Below are the code and all the weights of a small trained network. Each question names an input and a target symbol and asks about switching units off, where a switched-off unit gives its printed mean instead of its output.

import numpy as np


def w(rows, s, z=0):
    codes = np.array(rows[::2]) - 128.0
    scale = np.full(codes.shape[1], s)
    scale[-1] = z or s
    return codes * scale


def softmax(a):
    e = np.exp(a - a.max(-1, keepdims=True))
    return e / e.sum(-1, keepdims=True)


def log_softmax(a):
    a = a - a.max(-1, keepdims=True)
    return a - np.log(np.exp(a).sum(-1, keepdims=True))


def net(x, mask):
    ids = ['θλμξπσψω'.index(c) for c in x.split()]
    T = len(ids)
    res = E[ids] + P[:T]
    u = 0
    for l in range(2):
        r = res
        for j in range(3):
            rows = slice(2 * j, 2 * j + 2)
            q, k, v = (r @ M[l][rows].T for M in (Q, K, V))
            z = softmax(np.where(np.tri(T) > 0, q @ k.T / 2**0.5, -1e9)) @ v
            o = O[l][rows]
            res = res + np.where(mask[u + j], z, o[:, -1]) @ o[:, :-1]
        u += 3
    return log_softmax(res[-1] @ U[:, :-1].T + U[:, -1])


Q, K, V, O = {}, {}, {}, {}
E = w([
[148,178,181],'θ',
[101,161,57],'λ',
[31,51,172],'μ',
[86,120,120],'ξ',
[59,161,247],'π',
[163,181,69],'σ',
[117,203,103],'ψ',
[22,41,54],'ω',
],0.016)
P = w([
[172,138,75],'0',
[39,224,68],'1',
[184,112,152],'2',
[34,223,77],'3',
[175,100,153],'4',
[30,204,93],'5',
[172,80,156],'6',
[24,190,92],'7',
[172,64,170],'8',
[17,180,96],'9',
[171,42,180],'10',
[10,175,107],'11',
[185,35,190],'12',
[12,187,105],'13',
],0.011)
Q[0] = w([
[126,134,114],'0.h0',
[114,104,116],'0.h0',
[153,105,220],'0.h1',
[168,84,182],'0.h1',
[106,2,144],'0.h2',
[182,136,74],'0.h2',
],0.02)
K[0] = w([
[138,126,113],'0.h0',
[116,110,115],'0.h0',
[94,4,232],'0.h1',
[201,82,177],'0.h1',
[167,130,67],'0.h2',
[203,209,211],'0.h2',
],0.015)
V[0] = w([
[25,195,232],'0.h0',
[232,86,254],'0.h0',
[160,175,156],'0.h1',
[139,188,44],'0.h1',
[86,59,187],'0.h2',
[106,176,176],'0.h2',
],0.0058)
O[0] = w([
[224,2,99,183],'0.h0',
[25,154,70,2],'0.h0',
[110,167,20,124],'0.h1',
[146,65,174,203],'0.h1',
[126,118,207,129],'0.h2',
[166,166,127,155],'0.h2',
],0.0054,0.0076)
Q[1] = w([
[221,88,253],'1.h0',
[2,197,121],'1.h0',
[142,44,167],'1.h1',
[38,136,119],'1.h1',
[64,25,39],'1.h2',
[248,123,143],'1.h2',
],0.0087)
K[1] = w([
[117,91,233],'1.h0',
[218,254,39],'1.h0',
[180,39,92],'1.h1',
[203,137,218],'1.h1',
[23,161,97],'1.h2',
[168,182,165],'1.h2',
],0.012)
V[1] = w([
[100,152,233],'1.h0',
[230,218,166],'1.h0',
[24,101,24],'1.h1',
[239,132,2],'1.h1',
[218,156,15],'1.h2',
[197,12,123],'1.h2',
],0.0082)
O[1] = w([
[185,223,171,146],'1.h0',
[195,139,57,191],'1.h0',
[77,64,93,255],'1.h1',
[166,130,57,234],'1.h1',
[87,102,135,224],'1.h2',
[148,87,7,95],'1.h2',
],0.013,0.00059)
U = w([
[100,248,116,84],'θ',
[153,97,107,11],'λ',
[82,187,199,180],'μ',
[59,202,119,210],'ξ',
[207,184,191,179],'π',
[176,107,154,165],'σ',
[148,196,107,1],'ψ',
[98,109,167,127],'ω',
],0.015,0.0046)

Each question gives the input, a string of symbols that net reads in full, and the target symbol t.
The units are the heads (2 rows each of Q, K, V and O). Each row of codes is followed by its name. A weight is (code - 128) times the scale printed after its matrix; where a second scale follows, it is the last column's (O and U).
mask holds one flag per head, layer by layer. A switched-off head (its flag False) gives its mean, the last column of its rows in O, instead of its output. The means were averaged over made-up inputs and are rounded, as every weight is.
A unit's drop is (log p(t) with every unit on - log p(t) with that unit switched off) / (log p(t) with every unit on - log p(t) with every unit switched off).
The circuit of an input: a set's keep is (log p(t) with only the set's units on - log p(t) with every unit switched off) / (log p(t) with every unit on - log p(t) with every unit switched off). Starting from all 6 units, units are removed one at a time, each time the one whose removal leaves the highest keep (on an exact tie, the one counted first), for as long as the keep stays at least 0.8.
circuit, biggest first: the units of the circuit, biggest drop first
unit that matters most: the unit with the biggest drop
heads that matter: for each layer, one digit per head in row order, 1 if its drop is at least 0.15 and else 0, layers parted by /
drop when u is switched off: that unit's drop, to one decimal
input λ ξ μ λ π λ λ ψ μ π λ λ λ, target π: heads that matter -> 010 / 101
input λ π θ λ ξ ψ ω ψ λ ω λ ξ λ, target ω: circuit, biggest first -> 1.h0
input ψ λ ψ λ λ λ λ σ θ ω, target λ: circuit, biggest first -> 0.h1; 1.h0; 1.h2
input λ ψ μ λ ξ, target μ: circuit, biggest first -> 1.h0; 1.h2
input ω π θ θ ψ λ π λ μ λ ψ, target μ: circuit, biggest first -> 1.h0; 0.h0
input π θ λ λ λ π ω λ θ, target ω: heads that matter -> 010 / 100
input ψ π μ μ ψ μ ψ λ ψ μ λ ω, target λ: circuit, biggest first -> 1.h0; 1.h2; 0.h0
input π ψ λ θ λ λ λ λ λ π λ π, target ξ: circuit, biggest first -> 1.h2; 0.h1
input λ λ μ π ξ, target π: circuit, biggest first -> 1.h0; 1.h2
input ψ λ π ψ π ψ λ ω λ, target ω: heads that matter -> 011 / 110
input λ π ω λ λ ω ξ, target ω: heads that matter -> 010 / 110
input λ λ ψ λ μ ω ψ ψ π μ λ, target μ: circuit, biggest first -> 1.h0; 0.h1
input σ σ λ λ λ ψ ψ λ θ μ λ λ θ, target μ: heads that matter -> 110 / 100
input θ σ π ψ ψ ξ λ λ ξ π ω θ θ, target ω: unit that matters most -> 0.h1
input ω ψ ψ, target ω: heads that matter -> 000 / 100
input ξ λ λ π λ, target π: heads that matter -> 000 / 100
input λ ψ λ π ψ λ λ ξ π λ π, target π: drop when 1.h0 is switched off -> 1.0
input θ λ λ, target λ: drop when 0.h2 is switched off -> 0.3
input λ λ μ ξ, target ω: drop when 0.h2 is switched off -> 0.4
input μ π λ μ σ λ π θ μ, target μ: circuit, biggest first -> 1.h0
input λ ω ψ λ ξ ψ ξ σ θ σ μ λ λ, target μ: drop when 1.h0 is switched off -> 0.8
input ξ π λ λ λ μ π ξ ω μ ξ, target μ: circuit, biggest first -> 1.h0; 0.h1
